Below are the code and all the weights of a small trained network. Each question names an input and a class and asks about switching units off, where a switched-off unit gives its printed mean instead of its output.

import numpy as np


def w(rows, s, z=0):
    codes = np.array(rows[::2]) - 128.0
    scale = np.full(codes.shape[1], s)
    scale[-1] = z or s
    return codes * scale


def f(y):
    return np.maximum(y, 0)


def log_softmax(a):
    a = a - a.max(-1, keepdims=True)
    return a - np.log(np.exp(a).sum(-1, keepdims=True))


def net(x, mask):
    res = np.array(x, float).reshape(1, 6) / 4 @ E
    y = f(res @ A[0][:, :-1].T + A[0][:, -1])
    res = res + np.where(mask, y, B[0][:, -1]) @ B[0][:, :-1]
    return log_softmax(res[-1] @ U[:, :-1].T + U[:, -1])


A, B = {}, {}
E = w([
[69,123,254,136,160,196],'x0',
[74,51,126,179,153,166],'x1',
[163,68,115,181,101,217],'x2',
[86,148,43,103,76,220],'x3',
[69,102,93,194,144,167],'x4',
[123,69,143,89,61,132],'x5',
],0.0067)
A[0] = w([
[163,215,120,83,124,172,144],'n1',
[210,134,8,199,169,129,167],'n2',
[141,144,135,111,100,225,154],'n3',
[100,121,206,185,164,68,168],'n4',
[124,145,126,118,112,178,112],'n5',
[178,174,147,63,136,187,204],'n6',
[111,109,185,178,166,111,129],'n7',
[97,105,125,100,84,170,141],'n8',
[180,141,40,187,139,120,160],'n9',
[156,132,156,132,85,134,109],'n10',
[138,121,172,119,107,111,140],'n11',
[93,90,95,125,157,153,106],'n12',
[142,153,105,109,190,147,151],'n13',
[70,63,141,155,112,194,137],'n14',
[101,110,182,196,188,81,137],'n15',
[139,100,129,162,152,109,105],'n16',
[155,101,57,168,154,146,151],'n17',
[151,78,232,118,168,123,220],'n18',
[185,141,22,175,125,110,141],'n19',
[57,169,39,23,122,51,162],'n20',
[125,134,127,123,118,193,161],'n21',
[68,62,142,136,106,162,142],'n22',
[143,50,153,104,136,189,169],'n23',
[126,133,190,171,109,99,183],'n24',
[151,94,219,109,123,111,154],'n25',
[119,111,124,123,126,152,123],'n26',
[147,157,71,113,119,121,254],'n27',
[136,169,121,99,132,144,158],'n28',
[174,128,202,96,121,104,117],'n29',
[135,170,126,132,101,120,172],'n30',
[79,91,154,191,175,148,159],'n31',
[61,172,35,65,70,6,175],'n32',
[104,118,113,87,93,254,166],'n33',
[112,117,162,198,140,153,192],'n34',
[165,142,156,109,94,77,158],'n35',
[111,118,160,174,177,107,130],'n36',
[199,154,187,87,69,48,161],'n37',
[117,110,128,102,138,169,125],'n38',
[177,123,196,115,116,95,136],'n39',
[79,64,159,152,134,150,200],'n40',
[79,118,152,140,123,161,131],'n41',
],0.0085,0.0024)
B[0] = w([
[103,189,87,102,129,176,182],'n1',
[116,87,75,214,95,155,219],'n2',
[98,157,116,83,89,162,181],'n3',
[114,91,125,114,208,152,220],'n4',
[112,141,118,103,105,142,153],'n5',
[86,175,85,103,130,155,182],'n6',
[124,99,139,107,181,151,191],'n7',
[135,138,156,110,87,128,168],'n8',
[126,98,89,195,105,142,197],'n9',
[118,140,113,121,130,118,144],'n10',
[111,120,122,126,139,93,160],'n11',
[141,117,141,139,105,107,163],'n12',
[132,143,107,128,121,143,158],'n13',
[136,77,178,107,65,100,206],'n14',
[121,94,139,122,192,164,209],'n15',
[120,122,128,123,141,142,150],'n16',
[126,101,114,168,89,120,180],'n17',
[79,85,117,109,187,69,227],'n18',
[118,112,86,217,118,142,208],'n19',
[230,194,178,132,138,118,238],'n20',
[118,134,124,96,94,149,169],'n21',
[151,99,179,127,82,111,189],'n22',
[128,122,170,122,97,98,187],'n23',
[111,110,117,119,166,104,180],'n24',
[91,101,120,122,159,60,196],'n25',
[128,123,142,126,110,123,146],'n26',
[144,163,109,175,128,156,201],'n27',
[126,152,102,110,133,144,159],'n28',
[98,134,113,115,149,60,187],'n29',
[133,149,107,129,139,135,160],'n30',
[126,88,159,118,151,189,204],'n31',
[251,185,183,154,151,112,254],'n32',
[86,154,145,73,47,150,210],'n33',
[126,89,159,102,132,159,191],'n34',
[129,149,120,141,134,69,187],'n35',
[128,110,125,124,172,159,181],'n36',
[119,162,105,141,138,17,229],'n37',
[121,119,141,114,109,134,152],'n38',
[105,121,100,118,148,65,187],'n39',
[139,76,184,109,113,130,201],'n40',
[127,99,135,107,108,144,171],'n41',
],0.025,0.0071)
U = w([
[253,201,145,153,180,122,196],'0',
[95,62,221,52,26,132,90],'1',
[82,210,78,49,70,182,49],'2',
[89,119,97,98,180,30,2],'3',
[115,14,208,92,236,170,194],'4',
[141,75,45,247,89,158,197],'5',
],0.0058,0.00036)

Each question gives the input, the list of numbers given to net, and the class t.
The units are the neurons (one row each of A and B). Each row of codes is followed by its name. A weight is (code - 128) times the scale printed after its matrix; where a second scale follows, it is the last column's (A, B and U).
mask holds one flag per neuron, in row order. A switched-off neuron (its flag False) gives its mean, the last column of its row in B, instead of its output. The means were averaged over made-up inputs and are rounded, as every weight is.
A unit's drop is (log p(t) with every unit on - log p(t) with that unit switched off) / (log p(t) with every unit on - log p(t) with every unit switched off).
The circuit of an input: a set's keep is (log p(t) with only the set's units on - log p(t) with every unit switched off) / (log p(t) with every unit on - log p(t) with every unit switched off). Starting from the 12 units with the biggest drops (on a tie, the unit counted first), units are removed one at a time, each time the one whose removal leaves the highest keep (on an exact tie, the one counted first), for as long as the keep stays at least 0.8.
units of the circuit, in order: the units of the circuit, biggest drop first
top k neurons: the k neurons with the biggest drops, biggest first
drop when u is switched off: that unit's drop, to one decimal
input [-3,0,-3,-1,-8,8], class 0: units of the circuit, in order : (n32)
input [4,-4,7,6,-7,5], class 2: units of the circuit, in order : (n6; n3)
input [7,-7,3,6,-3,6], class 2: units of the circuit, in order : (n6; n1)
input [-7,-1,2,-5,-1,5], class 5: units of the circuit, in order : (n2; n19)
input [8,-3,-6,-3,-2,-5], class 3: top 3 neurons : (n37; n29; n39)
input [-3,2,-4,6,2,-5], class 5: top 4 neurons : (n2; n19; n9; n17)
input [-8,1,1,4,-3,8], class 0: top 2 neurons : (n32; n20)
input [-2,1,-8,-6,5,-2], class 4: top 2 neurons : (n4; n15)
input [-2,-4,-2,-2,-3,7], class 0: top 3 neurons : (n32; n20; n18)
input [-6,1,-6,4,8,-5], class 5: top 4 neurons : (n2; n19; n9; n17)
input [-4,7,4,-2,7,7], class 1: drop when n31 is switched off : 0.0
input [-8,-2,3,-2,0,6], class 5: drop when n9 is switched off : 0.1
input [-5,-1,0,8,-6,0], class 0: drop when n20 is switched off : 0.5
input [-7,7,-4,1,3,8], class 0: units of the circuit, in order : (n32)
input [5,-4,-6,4,-2,-6], class 0: drop when n20 is switched off : 0.4
